[-20 -54  27 -17 -36  23 -57 -39 -24  -1] = K811
[-67 -45   9 -80 -78  24 -57 -48 -25  21] = K912
[  9 -15  17 -28 -24  17 -36 -18 -23 -18] = K283
[ 32  -7 -71 -56  -8 -44  45  22  64  79] = K569
[ 45  68   6  66 109 -11  83  33  33 -32] = K532
[ 90 -27 -78 -87  13 -58  17 -47  81  91] = K984
[-49  -2  55   6 -21  29 -61 -50 -47 -82] = K784
[-49  -2  55   6 -21  29 -61 -11 -47  18] = K915
[-33 -52  38  -6 -28  23 -54 -39 -34 -35] = K491
[ 45  68   6  66 109 -11 -43 -20 -33 -22] = K310
[-67 -45   9 -15 -78  24 -57 -48 -25  21] = K760
loc: [-35] => K491, 9
loc: [-50] => K784, 7
loc: [-8] => K569, 4

[ 27  26  21   5 -56  -3  44 -79  20 -34] : K108
[  4  26  21   5 -56  -3  44  60  20 -34] : K854
[-121   25   26  -53 -107  -39  -94  -42  -27  -39] : K910
[-43  61  30  52  -9  27  90  89   8 -48] : K144
loc: [-43] => K144, 0
loc: [-42] => K910, 7
loc: [-48] => K144, 9
loc: [89] => K144, 7

[-27  -3   9  -8  32 -15  17  55   5  11 118 -16 -11  -6 -13  10 -15   8
 -24  -2  42  15   0 -49  28  -5  14  15  26   1   6   0 -29  -4   4  35
  -4  -5  13  24 -10  -2   6  -6   5 -17 -61  -6  -1] -> K694
[ 28 -16  15  -8  12   7   2 -20  10 -48   6 -88   4  44 -44 -34  -6  13
  17   3  25  -9   6  13 -22 -51  13  -5 -18   5  -3   2   4  -1   1  29
  -8   4   9  -9  -4   6  45  26  -1 -14  33  14   6] -> K401
[-18  -2  -4  14 -22   8  -2  44   3   1  18  34  36  26  -9   8  -7 -23
  -8  26 -54  11  13 -18  22 -27  -5  -3  20  -1  10   8  17  -1   3 -43
  10  -2 -57   0  -1 -46  -1   4   2   5  15   5  11] -> K161
[  26    3  -18   23    6   -2    6    7    6  -14 -115   60    1   24
   12  -21  -18  -12    2   -2   13   27   -6  -10  -18    7  -20   60
  -27    3   17   16  -14    1   -9   22    0   -8  -27    6   18   -6
  -17    1    4   -4   -9  -15  -28] -> K96
[-10  10   2 -16  34 -12  14  21   2  -2 -34 -55   8 -12   9  35  -1 -32
 -28 -14  33  15   5 -37   9  -2   8   0  26  16  -1  10  16   5  -1  14
  -4 -12  28  -7  -1  16  42  15   1 -11  25  11  27] -> K178
q: [ 28 -16  15  -8  12   7   2 -20  10 -48   6 -88   4  44 -44 -34  -6  13
  17   3  25  -9   6  13 -22 -51  13  -5 -18   5  -3   2   4  -1   1  29
  -8   4   9  -9  -4   6  45  26  -1 -14  33  14   6] => K401
q: [-10  10   2 -16  34 -12  14  21   2  -2 -34 -55   8 -12   9  35  -1 -32
 -28 -14  33  15   5 -37   9  -2   8   0  26  16  -1  10  16   5  -1  14
  -4 -12  28  -7  -1  16  42  15   1 -11  25  11  27] => K178
loc: [-49] => K694, 23
q: [  26    3  -18   23    6   -2    6    7    6  -14 -115   60    1   24
   12  -21  -18  -12    2   -2   13   27   -6  -10  -18    7  -20   60
  -27    3   17   16  -14    1   -9   22    0   -8  -27    6   18   -6
  -17    1    4   -4   -9  -15  -28] => K96
q: [-27  -3   9  -8  32 -15  17  55   5  11 118 -16 -11  -6 -13  10 -15   8
 -24  -2  42  15   0 -49  28  -5  14  15  26   1   6   0 -29  -4   4  35
  -4  -5  13  24 -10  -2   6  -6   5 -17 -61  -6  -1] => K694

[ 103  -44 -116   43   46] : K773
[  74  -43 -116   43 -115] : K214
[ 74  20  90 104  89] : K31
loc: [103] => K773, 0
loc: [20] => K31, 1
loc: [-43] => K214, 1
loc: [46] => K773, 4
loc: [-44] => K773, 1
loc: [89] => K31, 4
loc: [104] => K31, 3

[ -5 -45 -19  16  36 -52   1  42   9   4  35  32 -15  18 -85 -58  10 -41
  23  -8   2  34 -14  42 -21 -24 109  39  -6]  K689
[ -5 -45 -19  16  36 -52   1  42   9   4  35  32 -15  18 -85 -58  10 -41
  23  -8   2  34   4  15  28 -11  63 -39  11]  K691
[ -5 -45 -19  16  36 -52   1  42   9   4  35  32 -15  18 -85 -58  10   8
  23  -8   2  34 -14  42   0 -24  63 -36  10]  K986
[ -5 -45 -19  16  12 -52   1  42   9   4  35  32 -15  18 -85  11  10 -41
  23  -8   2  34 -14  42 -21 -24 109  39  -6]  K486
q: [ -5 -45 -19  16  12 -52   1  42   9   4  35  32 -15  18 -85  11  10 -41
  23  -8   2  34 -14  42 -21 -24 109  39  -6] => K486
q: [ -5 -45 -19  16  36 -52   1  42   9   4  35  32 -15  18 -85 -58  10 -41
  23  -8   2  34 -14  42 -21 -24 109  39  -6] => K689
q: [ -5 -45 -19  16  36 -52   1  42   9   4  35  32 -15  18 -85 -58  10   8
  23  -8   2  34 -14  42   0 -24  63 -36  10] => K986
loc: [-39] => K691, 27

